Below are the code and all the weights of a small trained network. Each question names an input and a class and asks about switching units off, where a switched-off unit gives its printed mean instead of its output.

import numpy as np


def w(rows, s, z=0):
    codes = np.array(rows[::2]) - 128.0
    scale = np.full(codes.shape[1], s)
    scale[-1] = z or s
    return codes * scale


def norm(h):
    return h / np.sqrt((h * h).mean(-1, keepdims=True) + 1e-5)


def f(y):
    return y / 2 * (1 + np.tanh(0.7978845608 * (y + 0.044715 * y**3)))


def log_softmax(a):
    a = a - a.max(-1, keepdims=True)
    return a - np.log(np.exp(a).sum(-1, keepdims=True))


def net(x, mask):
    res = np.array(x, float).reshape(1, 4) / 4 @ E
    u = 0
    for l in range(2):
        y = f(norm(res) @ A[l][:, :-1].T + A[l][:, -1])
        res = res + np.where(mask[u : u + 9], y, B[l][:, -1]) @ B[l][:, :-1]
        u += 9
    return log_softmax(norm(res)[-1] @ U[:, :-1].T + U[:, -1])


A, B = {}, {}
E = w([
[47,120,138,204,80,55,150,133,71],'x0',
[102,59,58,185,208,89,126,36,164],'x1',
[79,182,90,95,153,162,254,104,120],'x2',
[111,179,101,208,184,158,138,204,151],'x3',
],0.0089)
A[0] = w([
[168,75,154,162,124,126,115,167,133,17],'L0N0',
[175,109,128,75,183,147,120,137,128,12],'L0N1',
[151,119,138,90,119,97,62,136,152,34],'L0N2',
[144,156,175,116,63,140,90,157,95,179],'L0N3',
[156,149,89,72,160,116,114,138,142,4],'L0N4',
[131,159,159,138,133,9,158,133,120,41],'L0N5',
[144,74,131,44,92,144,127,79,145,25],'L0N6',
[125,169,123,103,112,137,199,92,155,41],'L0N7',
[89,110,168,93,110,98,123,92,104,99],'L0N8',
],0.013,0.002)
B[0] = w([
[58,153,206,95,163,87,186,181,148,172],'L0N0',
[85,39,183,178,142,97,190,102,34,197],'L0N1',
[80,188,175,61,154,98,152,139,166,196],'L0N2',
[109,81,69,171,112,150,129,60,155,254],'L0N3',
[123,115,223,199,124,84,137,131,41,165],'L0N4',
[131,105,176,139,130,120,203,124,64,187],'L0N5',
[169,216,78,178,126,115,106,116,151,230],'L0N6',
[78,154,233,92,140,21,135,172,192,197],'L0N7',
[253,212,146,185,188,113,120,131,138,187],'L0N8',
],0.0079,0.0069)
A[1] = w([
[100,184,110,190,168,140,129,180,84,100],'L1N0',
[192,116,203,86,213,196,134,97,121,116],'L1N1',
[71,193,132,195,196,207,82,189,132,101],'L1N2',
[141,178,156,104,38,214,174,167,110,192],'L1N3',
[113,132,172,146,87,117,2,151,110,123],'L1N4',
[113,69,89,120,123,122,61,174,82,135],'L1N5',
[115,93,125,140,146,56,66,76,170,202],'L1N6',
[81,46,141,107,103,213,125,67,49,2],'L1N7',
[46,151,139,163,178,92,198,51,151,220],'L1N8',
],0.0085,0.0042)
B[1] = w([
[205,172,214,124,129,52,164,9,88,158],'L1N0',
[92,80,160,254,28,38,211,87,51,151],'L1N1',
[217,221,99,45,51,118,114,68,130,162],'L1N2',
[124,9,15,133,234,170,77,111,138,162],'L1N3',
[102,106,91,93,247,106,204,118,152,145],'L1N4',
[202,94,75,32,125,99,162,164,215,126],'L1N5',
[104,184,77,76,103,215,186,179,106,183],'L1N6',
[169,199,157,98,139,160,160,128,151,127],'L1N7',
[151,82,136,106,101,172,44,174,140,246],'L1N8',
],0.0083,0.013)
U = w([
[95,52,184,193,92,92,192,110,30,231],'0',
[198,222,108,109,111,111,162,83,125,197],'1',
[32,133,180,37,170,112,196,199,224,149],'2',
[97,47,2,121,138,219,133,125,137,105],'3',
[86,157,195,133,78,172,101,130,137,1],'4',
],0.0097,0.0029)

Each question gives the input, the list of numbers given to net, and the class t.
The units are the neurons (one row each of A and B). Each row of codes is followed by its name. A weight is (code - 128) times the scale printed after its matrix; where a second scale follows, it is the last column's (A, B and U).
mask holds one flag per neuron, layer by layer. A switched-off neuron (its flag False) gives its mean, the last column of its row in B, instead of its output. The means were averaged over made-up inputs and are rounded, as every weight is.
A unit's drop is (log p(t) with every unit on - log p(t) with that unit switched off) / (log p(t) with every unit on - log p(t) with every unit switched off).
The circuit of an input: a set's keep is (log p(t) with only the set's units on - log p(t) with every unit switched off) / (log p(t) with every unit on - log p(t) with every unit switched off). Starting from the 12 units with the biggest drops (on a tie, the unit counted first), units are removed one at a time, each time the one whose removal leaves the highest keep (on an exact tie, the one counted first), for as long as the keep stays at least 0.8.
units of the circuit, in order: the units of the circuit, biggest drop first
unit that matters most: the unit with the biggest drop
k most important neurons: the k neurons with the biggest drops, biggest first
top k neurons in layer l: the k neurons of layer l with the biggest drops, biggest first
input [3,1,-3,3], class 4: unit that matters most -> L0N0
input [-7,-8,0,4], class 3: 4 most important neurons -> (L1N3; L0N8; L0N3; L0N5)
input [-6,4,2,-2], class 0: 2 most important neurons -> (L0N4; L0N1)
input [-8,-6,6,-2], class 0: units of the circuit, in order -> (L1N1; L0N1)
input [4,5,-2,-4], class 3: top 2 neurons in layer 1 -> (L1N0; L1N6)
input [2,6,7,7], class 1: top 2 neurons in layer 1 -> (L1N2; L1N0)
input [-2,3,0,4], class 1: 3 most important neurons -> (L0N3; L1N2; L0N5)
input [-6,-1,5,6], class 0: units of the circuit, in order -> (L1N1; L0N6)
input [-7,-7,5,6], class 0: 3 most important neurons -> (L1N1; L0N6; L0N4)
input [-7,3,6,-6], class 0: top 2 neurons in layer 0 -> (L0N1; L0N4)
input [5,-6,-2,-4], class 3: units of the circuit, in order -> (L1N3; L0N1; L0N7)
input [7,8,5,-1], class 3: units of the circuit, in order -> (L1N8; L1N1)
input [3,0,2,3], class 4: top 4 neurons in layer 0 -> (L0N1; L0N8; L0N6; L0N4)
input [-4,-1,-5,0], class 2: top 3 neurons in layer 0 -> (L0N8; L0N2; L0N5)
input [4,-2,-5,-7], class 1: most important neuron -> (L0N8)
input [3,-2,3,5], class 1: 3 most important neurons -> (L1N0; L1N2; L0N1)
input [6,-2,7,-8], class 1: top 3 neurons in layer 0 -> (L0N8; L0N1; L0N6)
input [-4,5,6,5], class 2: top 2 neurons in layer 1 -> (L1N3; L1N8)
input [-5,6,-8,5], class 2: top 3 neurons in layer 0 -> (L0N0; L0N3; L0N6)
input [-7,5,-2,-1], class 0: unit that matters most -> L1N1
input [-6,-3,-6,3], class 0: top 2 neurons in layer 0 -> (L0N1; L0N7)
